Below are the code and all the weights of a small trained network. Each question names an input and a target symbol and asks about switching units off, where a switched-off unit gives its printed mean instead of its output.

import numpy as np


def w(rows, s, z=0):
    codes = np.array(rows[::2]) - 128.0
    scale = np.full(codes.shape[1], s)
    scale[-1] = z or s
    return codes * scale


def norm(h):
    return h / np.sqrt((h * h).mean(-1, keepdims=True) + 1e-5)


def f(y):
    return y / 2 * (1 + np.tanh(0.7978845608 * (y + 0.044715 * y**3)))


def softmax(a):
    e = np.exp(a - a.max(-1, keepdims=True))
    return e / e.sum(-1, keepdims=True)


def log_softmax(a):
    a = a - a.max(-1, keepdims=True)
    return a - np.log(np.exp(a).sum(-1, keepdims=True))


def net(x, mask):
    ids = ['αβγεζηθλμξπστφψω'.index(c) for c in x.split()]
    T = len(ids)
    res = E[ids] + P[:T]
    q, k, v = (norm(res) @ M[0].T for M in (Q, K, V))
    z = softmax(np.where(np.tri(T) > 0, q @ k.T / 3**0.5, -1e9)) @ v
    res = res + np.where(mask[0], z, O[0][:, -1]) @ O[0][:, :-1]
    y = f(norm(res) @ A[0][:, :-1].T + A[0][:, -1])
    res = res + np.where(mask[1:13], y, B[0][:, -1]) @ B[0][:, :-1]
    return log_softmax(norm(res)[-1] @ U[:, :-1].T + U[:, -1])


Q, K, V, O, A, B = {}, {}, {}, {}, {}, {}
E = w([
[130,111,104,98,122],'α',
[175,102,110,81,138],'β',
[124,107,124,159,71],'γ',
[117,113,128,161,70],'ε',
[181,153,179,92,163],'ζ',
[43,179,165,152,241],'η',
[128,107,93,106,130],'θ',
[135,119,96,101,107],'λ',
[105,143,150,141,164],'μ',
[131,187,56,180,110],'ξ',
[134,106,89,119,124],'π',
[72,113,182,126,153],'σ',
[245,166,71,136,99],'τ',
[133,139,108,94,136],'φ',
[252,50,92,135,100],'ψ',
[128,121,90,106,148],'ω',
],0.013)
P = w([
[139,166,238,255,171],'0',
[91,162,112,144,110],'1',
[97,166,57,120,101],'2',
[122,171,60,138,101],'3',
[130,178,53,129,99],'4',
[125,166,50,121,83],'5',
],0.0035)
Q[0] = w([
[180,154,190,76,122],'h0',
[115,207,22,68,102],'h0',
[162,210,144,252,98],'h0',
],0.016)
K[0] = w([
[145,143,195,81,88],'h0',
[225,170,163,241,167],'h0',
[164,226,3,38,127],'h0',
],0.015)
V[0] = w([
[163,177,84,56,254],'h0',
[78,133,30,174,162],'h0',
[99,12,87,153,209],'h0',
],0.0098)
O[0] = w([
[190,201,255,196,186,183],'h0',
[114,56,202,154,142,255],'h0',
[157,86,80,241,163,31],'h0',
],0.0079,0.0041)
A[0] = w([
[104,139,128,88,237,189],'n0',
[201,105,100,107,71,129],'n1',
[249,108,179,133,158,71],'n2',
[115,40,151,70,126,102],'n3',
[185,73,176,152,60,6],'n4',
[80,135,224,121,111,150],'n5',
[124,102,146,200,125,73],'n6',
[111,80,178,14,136,24],'n7',
[142,190,155,146,60,58],'n8',
[125,124,98,135,19,74],'n9',
[38,73,213,108,141,55],'n10',
[177,28,130,115,174,39],'n11',
],0.013,0.0023)
B[0] = w([
[35,123,204,99,138,157],'n0',
[110,161,166,207,193,157],'n1',
[201,49,81,100,138,208],'n2',
[196,151,56,198,130,180],'n3',
[92,81,192,108,158,149],'n4',
[151,180,208,76,179,255],'n5',
[44,141,77,108,98,178],'n6',
[154,119,248,161,52,189],'n7',
[119,159,44,92,40,221],'n8',
[98,96,168,24,125,195],'n9',
[149,143,32,238,96,227],'n10',
[120,168,221,120,85,159],'n11',
],0.015,0.007)
U = w([
[108,159,19,208,168,145],'α',
[245,129,32,118,118,3],'β',
[108,84,88,95,102,70],'γ',
[101,91,95,101,96,91],'ε',
[97,251,77,110,92,146],'ζ',
[146,84,123,87,143,113],'η',
[101,72,133,156,124,228],'θ',
[122,93,176,77,49,57],'λ',
[34,180,204,130,202,124],'μ',
[197,170,164,205,65,169],'ξ',
[38,113,159,175,88,144],'π',
[101,125,111,100,174,147],'σ',
[108,159,223,105,86,31],'τ',
[218,186,186,49,187,65],'φ',
[94,137,117,99,191,136],'ψ',
[179,76,181,138,205,232],'ω',
],0.012,0.0025)

Each question gives the input, a string of symbols that net reads in full, and the target symbol t.
The units are the heads (3 rows each of Q, K, V and O) and the neurons (one row each of A and B). Each row of codes is followed by its name. A weight is (code - 128) times the scale printed after its matrix; where a second scale follows, it is the last column's (O, A, B and U).
mask holds one flag per unit, heads first, then neurons. A switched-off unit (its flag False) gives its mean, the last column of its rows in O or B, instead of its output. The means were averaged over made-up inputs and are rounded, as every weight is.
A unit's drop is (log p(t) with every unit on - log p(t) with that unit switched off) / (log p(t) with every unit on - log p(t) with every unit switched off).
The circuit of an input: a set's keep is (log p(t) with only the set's units on - log p(t) with every unit switched off) / (log p(t) with every unit on - log p(t) with every unit switched off). Starting from the 12 units with the biggest drops (on a tie, the unit counted first), units are removed one at a time, each time the one whose removal leaves the highest keep (on an exact tie, the one counted first), for as long as the keep stays at least 0.8.
circuit, biggest first: the units of the circuit, biggest drop first
unit that matters most: the unit with the biggest drop
k most important neurons: the k neurons with the biggest drops, biggest first
drop when u is switched off: that unit's drop, to one decimal
input α ξ ζ π, target α: unit that matters most	h0
input ξ π λ, target ξ: circuit, biggest first	[n7 n3]
input ω ω α λ, target ω: circuit, biggest first	[h0 n2]
input ξ ξ ζ ψ, target ω: 3 most important neurons	[n1 n2 n4]
input π η ω, target π: circuit, biggest first	[n11 h0 n6]
input ζ ξ ε φ τ ω, target ζ: 2 most important neurons	[n5 n9]
input μ α τ α φ, target μ: circuit, biggest first	[n0 n8]
input φ ξ φ τ ξ α, target φ: circuit, biggest first	[h0 n2]
input η η ξ μ, target ξ: circuit, biggest first	[h0 n10 n7]
input ζ α π φ μ, target φ: circuit, biggest first	[h0 n2 n5]
input ξ ξ θ φ ζ ε, target φ: circuit, biggest first	[n5 h0]
input μ α α α α α, target μ: circuit, biggest first	[h0 n1 n10]
input λ ξ ω τ ω, target λ: 2 most important neurons	[n7 n10]
input μ γ θ φ λ λ, target μ: unit that matters most	n1
input π τ θ, target π: circuit, biggest first	[h0 n11 n6]
input φ μ α, target φ: circuit, biggest first	[h0 n5]
input τ ξ ζ α, target τ: circuit, biggest first	[h0 n7 n2]
input ω ξ φ γ, target φ: 2 most important neurons	[n5 n4]
input π φ α, target π: 3 most important neurons	[n11 n5 n10]
input λ λ ψ α μ μ, target μ: 4 most important neurons	[n0 n5 n8 n3]
input β ζ ζ θ ξ α, target β: 2 most important neurons	[n2 n5]
input α ξ λ ξ β λ, target α: most important neuron	[n5]
input ξ τ ζ ψ, target ω: 2 most important neurons	[n1 n4]
input η α μ μ, target μ: 4 most important neurons	[n0 n8 n6 n3]
input μ θ ξ λ σ, target α: drop when n10 is switched off	0.1
input π ξ σ β φ, target π: drop when n11 is switched off	0.4
input μ σ ξ τ ξ ω, target μ: drop when h0 is switched off	0.4
